Below is a small trained network, with its code and all its weights. Each question gives an input and a class and asks what happens when units are switched off, that is, made to give their printed mean instead of their output.

import numpy as np


def w(rows, s, z=0):
    codes = np.array(rows[::2]) - 128.0
    scale = np.full(codes.shape[1], s)
    scale[-1] = z or s
    return codes * scale


def norm(h):
    return h / np.sqrt((h * h).mean(-1, keepdims=True) + 1e-5)


def f(y):
    return np.maximum(y, 0)


def log_softmax(a):
    a = a - a.max(-1, keepdims=True)
    return a - np.log(np.exp(a).sum(-1, keepdims=True))


def net(x, mask):
    res = np.array(x, float).reshape(1, 8) / 4 @ E
    u = 0
    for l in range(3):
        y = f(norm(res) @ A[l][:, :-1].T + A[l][:, -1])
        res = res + np.where(mask[u : u + 6], y, B[l][:, -1]) @ B[l][:, :-1]
        u += 6
    return log_softmax(norm(res)[-1] @ U[:, :-1].T + U[:, -1])


A, B = {}, {}
E = w([
[153,132,118,117,130,111],'x0',
[140,119,117,134,125,108],'x1',
[107,114,133,147,120,124],'x2',
[75,216,128,134,57,75],'x3',
[118,211,44,254,150,167],'x4',
[177,61,52,107,95,191],'x5',
[138,139,129,111,132,136],'x6',
[133,143,134,111,137,146],'x7',
],0.0086)
A[0] = w([
[143,97,198,169,174,76,4],'L0N0',
[84,125,101,99,65,93,4],'L0N1',
[69,100,143,17,128,47,173],'L0N2',
[133,134,64,110,2,135,68],'L0N3',
[133,95,83,210,204,105,119],'L0N4',
[54,67,37,136,138,123,106],'L0N5',
],0.0097,0.0024)
B[0] = w([
[195,127,112,126,153,154,162],'L0N0',
[177,142,129,148,125,176,163],'L0N1',
[249,141,170,208,111,255,254],'L0N2',
[149,128,167,139,250,148,191],'L0N3',
[123,179,110,134,143,173,203],'L0N4',
[180,120,152,104,147,107,174],'L0N5',
],0.0095,0.0075)
A[1] = w([
[154,52,147,110,80,152,251],'L1N0',
[122,118,164,134,155,107,103],'L1N1',
[85,160,76,108,248,108,236],'L1N2',
[151,144,115,145,170,166,194],'L1N3',
[104,110,157,164,125,178,107],'L1N4',
[59,188,80,108,96,90,201],'L1N5',
],0.014,0.0012)
B[1] = w([
[11,175,10,96,99,49,198],'L1N0',
[160,64,94,93,140,141,137],'L1N1',
[94,181,255,109,79,146,205],'L1N2',
[170,84,188,210,176,147,248],'L1N3',
[200,113,91,150,172,54,184],'L1N4',
[59,142,130,86,78,40,156],'L1N5',
],0.0087,0.011)
A[2] = w([
[116,68,18,49,31,125,216],'L2N0',
[123,84,105,199,134,28,67],'L2N1',
[133,200,22,171,87,69,5],'L2N2',
[45,62,101,78,124,167,109],'L2N3',
[1,199,37,110,100,103,132],'L2N4',
[186,54,36,127,233,224,182],'L2N5',
],0.0069,0.0035)
B[2] = w([
[23,174,133,30,131,69,160],'L2N0',
[130,165,108,168,170,116,135],'L2N1',
[115,120,105,177,174,254,135],'L2N2',
[97,188,175,149,93,45,137],'L2N3',
[70,113,97,68,112,71,151],'L2N4',
[60,66,57,40,185,103,255],'L2N5',
],0.0098,0.0083)
U = w([
[147,80,77,152,203,184,55],'0',
[143,195,171,234,120,171,83],'1',
[5,184,96,110,109,54,255],'2',
],0.011,0.0018)

Each question gives the input, the list of numbers given to net, and the class t.
The units are the neurons (one row each of A and B). Each row of codes is followed by its name. A weight is (code - 128) times the scale printed after its matrix; where a second scale follows, it is the last column's (A, B and U).
mask holds one flag per neuron, layer by layer. A switched-off neuron (its flag False) gives its mean, the last column of its row in B, instead of its output. The means were averaged over made-up inputs and are rounded, as every weight is.
A unit's drop is (log p(t) with every unit on - log p(t) with that unit switched off) / (log p(t) with every unit on - log p(t) with every unit switched off).
The circuit of an input: a set's keep is (log p(t) with only the set's units on - log p(t) with every unit switched off) / (log p(t) with every unit on - log p(t) with every unit switched off). Starting from the 12 units with the biggest drops (on a tie, the unit counted first), units are removed one at a time, each time the one whose removal leaves the highest keep (on an exact tie, the one counted first), for as long as the keep stays at least 0.8.
circuit, biggest first: the units of the circuit, biggest drop first
most important unit: the unit with the biggest drop
top k neurons: the k neurons with the biggest drops, biggest first
top k neurons in layer l: the k neurons of layer l with the biggest drops, biggest first
drop when u is switched off: that unit's drop, to one decimal
input [3,-1,6,0,0,-8,-4,4], class 0: most important unit => L1N2
input [5,8,8,8,-1,4,3,-4], class 0: top 2 neurons => (L0N3, L1N2)
input [8,-1,-1,-7,4,-4,1,6], class 1: top 3 neurons => (L1N2, L0N2, L2N5)
input [4,-2,0,-7,-7,4,-2,3], class 2: circuit, biggest first => (L1N0, L2N0)
input [7,-8,-2,4,8,-1,3,-4], class 2: top 3 neurons => (L0N2, L1N5, L2N4)
input [-6,-1,-6,6,-8,4,-4,-8], class 0: top 2 neurons => (L0N2, L1N2)
input [7,-1,0,-8,0,4,-4,6], class 2: top 3 neurons => (L0N2, L1N0, L0N3)
input [-3,3,-1,6,0,-5,-4,-2], class 1: top 2 neurons => (L1N0, L2N5)
input [8,2,7,7,-1,-8,-1,-4], class 1: circuit, biggest first => (L1N0, L2N5)
input [-2,3,1,-6,2,-4,5,1], class 1: circuit, biggest first => (L1N2, L0N2, L2N5)
input [-3,-1,-7,-1,-2,2,0,6], class 2: top 2 neurons => (L1N0, L0N3)
input [-5,6,4,6,-3,2,-8,0], class 0: top 2 neurons => (L1N2, L0N3)
input [8,5,-6,7,0,-8,5,8], class 1: top 3 neurons => (L1N0, L2N5, L0N2)
input [-6,-2,-1,7,-6,-3,-5,-3], class 1: circuit, biggest first => (L0N2)
input [-6,0,7,5,-8,1,4,7], class 0: top 3 neurons => (L0N2, L1N2, L1N5)
input [3,-1,6,3,-5,-4,2,-7], class 1: top 2 neurons in layer 0 => (L0N2, L0N3)
input [3,-3,-8,-1,-8,3,-8,-5], class 2: top 2 neurons in layer 1 => (L1N0, L1N3)
input [-6,3,0,6,0,2,8,0], class 0: top 2 neurons in layer 0 => (L0N1, L0N4)
input [6,-6,1,0,-6,7,-8,7], class 2: top 2 neurons => (L1N0, L2N0)
input [3,5,7,7,-4,7,1,-5], class 0: most important unit => L0N3
input [8,1,-8,8,-1,3,7,-2], class 0: top 2 neurons => (L0N3, L1N2)
input [-2,7,-8,-7,2,-2,7,-3], class 1: top 2 neurons => (L1N2, L0N2)
input [7,3,2,-7,6,-1,-2,2], class 1: top 2 neurons => (L1N2, L0N2)
input [2,6,2,-7,-6,6,-2,5], class 2: drop when L1N0 is switched off => 0.3
input [4,2,6,-6,-1,3,5,1], class 2: drop when L1N1 is switched off => 0.0
input [7,-8,0,4,-6,-6,5,1], class 1: drop when L2N5 is switched off => 0.1
input [-4,7,-5,-4,-5,7,-1,-1], class 2: drop when L1N0 is switched off => 0.2
